Below is a small trained network, with its code and all its weights. Each question gives an input and a class and asks what happens when units are switched off, that is, made to give their printed mean instead of their output.

import numpy as np


def w(rows, s, z=0):
    codes = np.array(rows[::2]) - 128.0
    scale = np.full(codes.shape[1], s)
    scale[-1] = z or s
    return codes * scale


def norm(h):
    return h / np.sqrt((h * h).mean(-1, keepdims=True) + 1e-5)


def f(y):
    return y / 2 * (1 + np.tanh(0.7978845608 * (y + 0.044715 * y**3)))


def log_softmax(a):
    a = a - a.max(-1, keepdims=True)
    return a - np.log(np.exp(a).sum(-1, keepdims=True))


def net(x, mask):
    res = np.array(x, float).reshape(1, 5) / 4 @ E
    u = 0
    for l in range(2):
        y = f(norm(res) @ A[l][:, :-1].T + A[l][:, -1])
        res = res + np.where(mask[u : u + 8], y, B[l][:, -1]) @ B[l][:, :-1]
        u += 8
    return log_softmax(norm(res)[-1] @ U[:, :-1].T + U[:, -1])


A, B = {}, {}
E = w([
[222,35,169,143],'x0',
[119,60,77,181],'x1',
[139,139,135,64],'x2',
[101,82,108,53],'x3',
[220,125,3,172],'x4',
],0.0022)
A[0] = w([
[253,16,102,174,39],'0.n1',
[124,151,56,96,77],'0.n2',
[119,181,20,122,2],'0.n3',
[36,222,147,116,111],'0.n4',
[190,77,149,121,130],'0.n5',
[59,86,44,253,44],'0.n6',
[87,79,213,137,6],'0.n7',
[133,126,130,128,145],'0.n8',
],0.0054,0.00099)
B[0] = w([
[126,203,104,215,254],'0.n1',
[117,104,175,109,146],'0.n2',
[115,83,191,144,168],'0.n3',
[191,107,147,208,195],'0.n4',
[86,158,107,165,160],'0.n5',
[253,192,30,156,201],'0.n6',
[83,88,175,131,151],'0.n7',
[118,136,125,128,131],'0.n8',
],0.005,0.003)
A[1] = w([
[143,104,130,76,109],'1.n1',
[117,98,74,3,18],'1.n2',
[120,138,133,133,115],'1.n3',
[135,98,72,157,118],'1.n4',
[147,141,117,148,129],'1.n5',
[119,178,74,120,9],'1.n6',
[115,141,124,120,114],'1.n7',
[174,113,33,193,115],'1.n8',
],0.005,0.0015)
B[1] = w([
[177,143,71,123,112],'1.n1',
[211,108,40,4,115],'1.n2',
[114,118,128,134,128],'1.n3',
[174,194,126,166,155],'1.n4',
[93,151,129,157,152],'1.n5',
[62,149,190,119,122],'1.n6',
[166,96,135,144,121],'1.n7',
[132,254,163,219,251],'1.n8',
],0.0027,0.0031)
U = w([
[46,47,246,121,131],'0',
[174,205,68,238,225],'1',
[155,104,58,2,4],'2',
],0.0087,0.0035)

Each question gives the input, the list of numbers given to net, and the class t.
The units are the neurons (one row each of A and B). Each row of codes is followed by its name. A weight is (code - 128) times the scale printed after its matrix; where a second scale follows, it is the last column's (A, B and U).
mask holds one flag per neuron, layer by layer. A switched-off neuron (its flag False) gives its mean, the last column of its row in B, instead of its output. The means were averaged over made-up inputs and are rounded, as every weight is.
A unit's drop is (log p(t) with every unit on - log p(t) with that unit switched off) / (log p(t) with every unit on - log p(t) with every unit switched off).
most important unit: the unit with the biggest drop
top k neurons: the k neurons with the biggest drops, biggest first
k most important neurons of layer l: the k neurons of layer l with the biggest drops, biggest first
drop of u: that unit's drop, to one decimal
input [-8,-8,-4,5,0], class 0: top 2 neurons -> [0.n6; 0.n1]
input [-6,8,3,7,-4], class 2: top 2 neurons -> [0.n1; 1.n2]
input [-4,1,7,0,5], class 2: most important unit -> 0.n1
input [-2,-6,-6,5,5], class 0: 2 most important neurons of layer 0 -> [0.n3; 0.n2]
input [-1,-4,0,3,-1], class 0: top 3 neurons -> [0.n6; 0.n4; 0.n1]
input [0,1,7,4,-3], class 2: top 3 neurons -> [1.n2; 0.n3; 0.n1]
input [6,1,8,8,-4], class 2: top 3 neurons -> [1.n2; 0.n3; 0.n4]
input [-6,0,0,7,-1], class 0: top 3 neurons -> [0.n6; 0.n4; 0.n3]
input [2,2,1,4,-3], class 0: top 2 neurons -> [0.n6; 0.n7]
input [3,-5,6,-1,-3], class 0: top 2 neurons -> [0.n6; 0.n7]
input [-7,-4,6,-1,-4], class 0: top 2 neurons -> [0.n6; 0.n1]
input [6,-3,-4,-1,-3], class 0: drop of 0.n4 -> 0.1
input [-2,0,-1,0,-5], class 0: drop of 0.n6 -> 0.1
input [2,-2,-7,-6,-7], class 0: drop of 0.n6 -> 0.1
input [8,-1,-3,-4,-5], class 0: most important neuron of layer 1 -> [1.n8]
